Below is a small trained network, with its code and all its weights. Each question gives an input and a target symbol and asks what happens when units are switched off, that is, made to give their printed mean instead of their output.

import numpy as np


def w(rows, s, z=0):
    codes = np.array(rows[::2]) - 128.0
    scale = np.full(codes.shape[1], s)
    scale[-1] = z or s
    return codes * scale


def norm(h):
    return h / np.sqrt((h * h).mean(-1, keepdims=True) + 1e-5)


def f(y):
    return y / 2 * (1 + np.tanh(0.7978845608 * (y + 0.044715 * y**3)))


def softmax(a):
    e = np.exp(a - a.max(-1, keepdims=True))
    return e / e.sum(-1, keepdims=True)


def log_softmax(a):
    a = a - a.max(-1, keepdims=True)
    return a - np.log(np.exp(a).sum(-1, keepdims=True))


def net(x, mask):
    ids = ['γδημξφψω'.index(c) for c in x.split()]
    T = len(ids)
    res = E[ids] + P[:T]
    u = 0
    for l in range(3):
        q, k, v = (norm(res) @ M[l].T for M in (Q, K, V))
        z = softmax(np.where(np.tri(T) > 0, q @ k.T / 4**0.5, -1e9)) @ v
        res = res + np.where(mask[u], z, O[l][:, -1]) @ O[l][:, :-1]
        u += 1
        y = f(norm(res) @ A[l][:, :-1].T + A[l][:, -1])
        res = res + np.where(mask[u : u + 4], y, B[l][:, -1]) @ B[l][:, :-1]
        u += 4
    return log_softmax(norm(res)[-1] @ U[:, :-1].T + U[:, -1])


Q, K, V, O, A, B = {}, {}, {}, {}, {}, {}
E = w([
[153,197,110,137,153,90,144],'γ',
[151,136,90,180,141,111,192],'δ',
[97,98,47,158,197,76,144],'η',
[55,62,201,74,89,19,126],'μ',
[160,114,90,88,86,172,175],'ξ',
[149,151,120,118,231,104,176],'φ',
[124,170,65,151,111,86,249],'ψ',
[171,70,74,140,153,214,143],'ω',
],0.011)
P = w([
[2,76,198,225,31,90,38],'0',
[211,236,120,116,116,130,154],'1',
[236,217,128,97,127,121,148],'2',
[235,187,132,88,119,110,132],'3',
[251,168,134,88,106,107,136],'4',
[242,154,138,87,106,97,140],'5',
[203,144,153,88,115,94,153],'6',
[213,141,151,87,79,80,133],'7',
],0.0038)
Q[0] = w([
[106,192,130,213,77,186,99],'L0H1',
[152,81,24,53,105,95,180],'L0H1',
[2,113,110,150,90,247,35],'L0H1',
[118,150,110,189,125,97,111],'L0H1',
],0.0045)
K[0] = w([
[144,215,38,122,101,154,141],'L0H1',
[4,147,230,202,115,133,155],'L0H1',
[184,190,50,77,164,147,110],'L0H1',
[163,171,88,13,154,160,179],'L0H1',
],0.0043)
V[0] = w([
[123,149,54,78,89,115,137],'L0H1',
[90,253,59,253,173,140,70],'L0H1',
[212,239,144,103,120,118,95],'L0H1',
[156,58,63,145,128,174,120],'L0H1',
],0.0052)
O[0] = w([
[122,110,64,113,122,129,220,216],'L0H1',
[72,254,86,62,227,174,120,28],'L0H1',
[68,155,121,101,153,225,116,4],'L0H1',
[137,254,45,110,27,146,104,21],'L0H1',
],0.0053,0.0022)
A[0] = w([
[252,144,144,207,91,120,202,67],'L0N1',
[127,174,168,200,114,26,207,244],'L0N2',
[174,127,75,167,45,173,209,162],'L0N3',
[137,217,213,115,162,166,85,8],'L0N4',
],0.0045,0.0017)
B[0] = w([
[33,134,113,129,158,178,72,200],'L0N1',
[202,81,167,117,110,189,43,253],'L0N2',
[107,124,94,120,225,147,91,195],'L0N3',
[98,40,30,138,150,253,193,109],'L0N4',
],0.0061,0.0066)
Q[1] = w([
[39,43,202,197,61,91,57],'L1H1',
[252,113,76,71,126,103,119],'L1H1',
[138,32,204,120,41,216,150],'L1H1',
[254,107,104,94,248,69,153],'L1H1',
],0.0054)
K[1] = w([
[91,172,3,115,218,130,181],'L1H1',
[93,94,128,213,50,11,75],'L1H1',
[132,171,12,158,167,46,175],'L1H1',
[69,76,161,179,45,75,86],'L1H1',
],0.006)
V[1] = w([
[255,106,81,185,88,34,66],'L1H1',
[169,63,102,201,123,101,229],'L1H1',
[42,155,54,123,60,61,123],'L1H1',
[142,60,164,76,44,178,116],'L1H1',
],0.0067)
O[1] = w([
[94,132,223,168,82,180,170,254],'L1H1',
[190,83,121,92,213,155,239,226],'L1H1',
[73,128,113,110,45,3,175,180],'L1H1',
[180,207,94,81,108,187,178,89],'L1H1',
],0.0069,0.0074)
A[1] = w([
[127,72,149,227,137,161,207,85],'L1N1',
[3,247,69,155,31,123,72,66],'L1N2',
[68,235,73,39,155,170,60,4],'L1N3',
[79,227,136,28,71,135,83,7],'L1N4',
],0.0046,0.0042)
B[1] = w([
[139,123,3,94,125,91,119,255],'L1N1',
[209,18,162,45,110,109,91,129],'L1N2',
[156,29,80,135,113,24,48,106],'L1N3',
[161,5,2,165,144,138,173,94],'L1N4',
],0.0054,0.0031)
Q[2] = w([
[108,2,186,23,96,152,146],'L2H1',
[162,147,168,159,64,229,104],'L2H1',
[129,194,120,202,130,97,138],'L2H1',
[126,19,193,67,126,218,144],'L2H1',
],0.0057)
K[2] = w([
[105,82,176,192,71,68,2],'L2H1',
[64,191,174,112,126,158,139],'L2H1',
[213,170,28,93,146,115,141],'L2H1',
[95,139,209,85,64,86,32],'L2H1',
],0.0083)
V[2] = w([
[96,176,217,253,218,150,166],'L2H1',
[117,72,112,166,193,98,175],'L2H1',
[6,140,214,81,121,66,68],'L2H1',
[148,191,142,123,11,87,83],'L2H1',
],0.0052)
O[2] = w([
[128,129,194,173,34,163,87,155],'L2H1',
[137,2,100,181,82,17,55,254],'L2H1',
[211,217,100,77,92,59,44,219],'L2H1',
[187,128,174,38,159,116,79,105],'L2H1',
],0.0059,0.0032)
A[2] = w([
[12,147,94,78,128,97,59,175],'L2N1',
[195,121,92,107,164,202,95,204],'L2N2',
[101,125,73,116,143,233,166,53],'L2N3',
[129,163,149,2,137,122,130,5],'L2N4',
],0.0075,0.0026)
B[2] = w([
[166,189,163,72,98,136,128,156],'L2N1',
[53,104,148,133,138,111,59,251],'L2N2',
[181,217,65,111,118,58,163,210],'L2N3',
[78,2,76,98,93,184,138,147],'L2N4',
],0.009,0.0023)
U = w([
[76,197,214,154,95,180,82,198],'γ',
[80,127,129,204,194,154,20,137],'δ',
[110,26,83,175,158,50,150,59],'η',
[124,166,191,61,27,20,80,122],'μ',
[59,80,84,1,74,178,95,150],'ξ',
[215,100,212,73,179,171,101,6],'φ',
[198,186,108,106,83,161,202,213],'ψ',
[112,190,44,54,203,67,37,151],'ω',
],0.0078,0.0027)

Each question gives the input, a string of symbols that net reads in full, and the target symbol t.
The units are the heads (4 rows each of Q, K, V and O) and the neurons (one row each of A and B). Each row of codes is followed by its name. A weight is (code - 128) times the scale printed after its matrix; where a second scale follows, it is the last column's (O, A, B and U).
mask holds one flag per unit, layer by layer, with each layer's heads first. A switched-off unit (its flag False) gives its mean, the last column of its rows in O or B, instead of its output. The means were averaged over made-up inputs and are rounded, as every weight is.
A unit's drop is (log p(t) with every unit on - log p(t) with that unit switched off) / (log p(t) with every unit on - log p(t) with every unit switched off).
The circuit of an input: a set's keep is (log p(t) with only the set's units on - log p(t) with every unit switched off) / (log p(t) with every unit on - log p(t) with every unit switched off). Starting from the 12 units with the biggest drops (on a tie, the unit counted first), units are removed one at a time, each time the one whose removal leaves the highest keep (on an exact tie, the one counted first), for as long as the keep stays at least 0.8.
units of the circuit, in order: the units of the circuit, biggest drop first
unit that matters most: the unit with the biggest drop
top k neurons: the k neurons with the biggest drops, biggest first
k most important neurons of layer l: the k neurons of layer l with the biggest drops, biggest first
input μ ξ ψ γ, target γ: units of the circuit, in order => [L0H1 L1H1 L0N1 L2H1]
input γ ξ δ, target ω: units of the circuit, in order => [L0H1 L1H1]
input μ φ μ ψ, target φ: top 3 neurons => [L0N2 L2N2 L0N1]
input μ ξ μ ψ γ ξ ω γ, target φ: units of the circuit, in order => [L0H1 L1H1]
input ξ μ ξ μ ω, target ψ: units of the circuit, in order => [L1H1 L0N2]
input φ η ψ φ, target δ: units of the circuit, in order => [L1H1 L2H1]
input ψ μ ω, target ω: unit that matters most => L2N3
input γ μ μ η, target ω: units of the circuit, in order => [L0H1 L1H1 L2H1]
input ω η ψ, target ξ: top 2 neurons => [L1N2 L2N4]
input ω μ ψ γ ξ, target ξ: units of the circuit, in order => [L2H1 L2N4 L2N2 L1H1]
input ψ ξ ψ, target η: units of the circuit, in order => [L1H1 L0H1 L0N2 L2H1]
input γ ψ ξ η η μ δ, target δ: units of the circuit, in order => [L0N1 L1H1]
input γ δ ψ, target ω: units of the circuit, in order => [L0H1 L1H1]
input ω ψ δ ψ η, target ξ: most important neuron of layer 2 => [L2N4]
input ξ ψ ω ψ φ, target ψ: units of the circuit, in order => [L1H1 L0H1]
input μ ξ μ η δ ψ, target φ: top 4 neurons => [L0N2 L2N2 L0N1 L0N3]
input ψ η ψ, target η: 3 most important neurons of layer 0 => [L0N1 L0N2 L0N3]
input ψ μ δ ψ ω δ, target δ: 3 most important neurons of layer 0 => [L0N1 L0N3 L0N2]
input ψ η φ μ ψ ξ ω, target ω: 2 most important neurons of layer 0 => [L0N2 L0N3]
input ξ γ γ, target ψ: unit that matters most => L0H1
input γ η δ φ ψ ψ φ, target ω: top 2 neurons => [L0N2 L2N1]
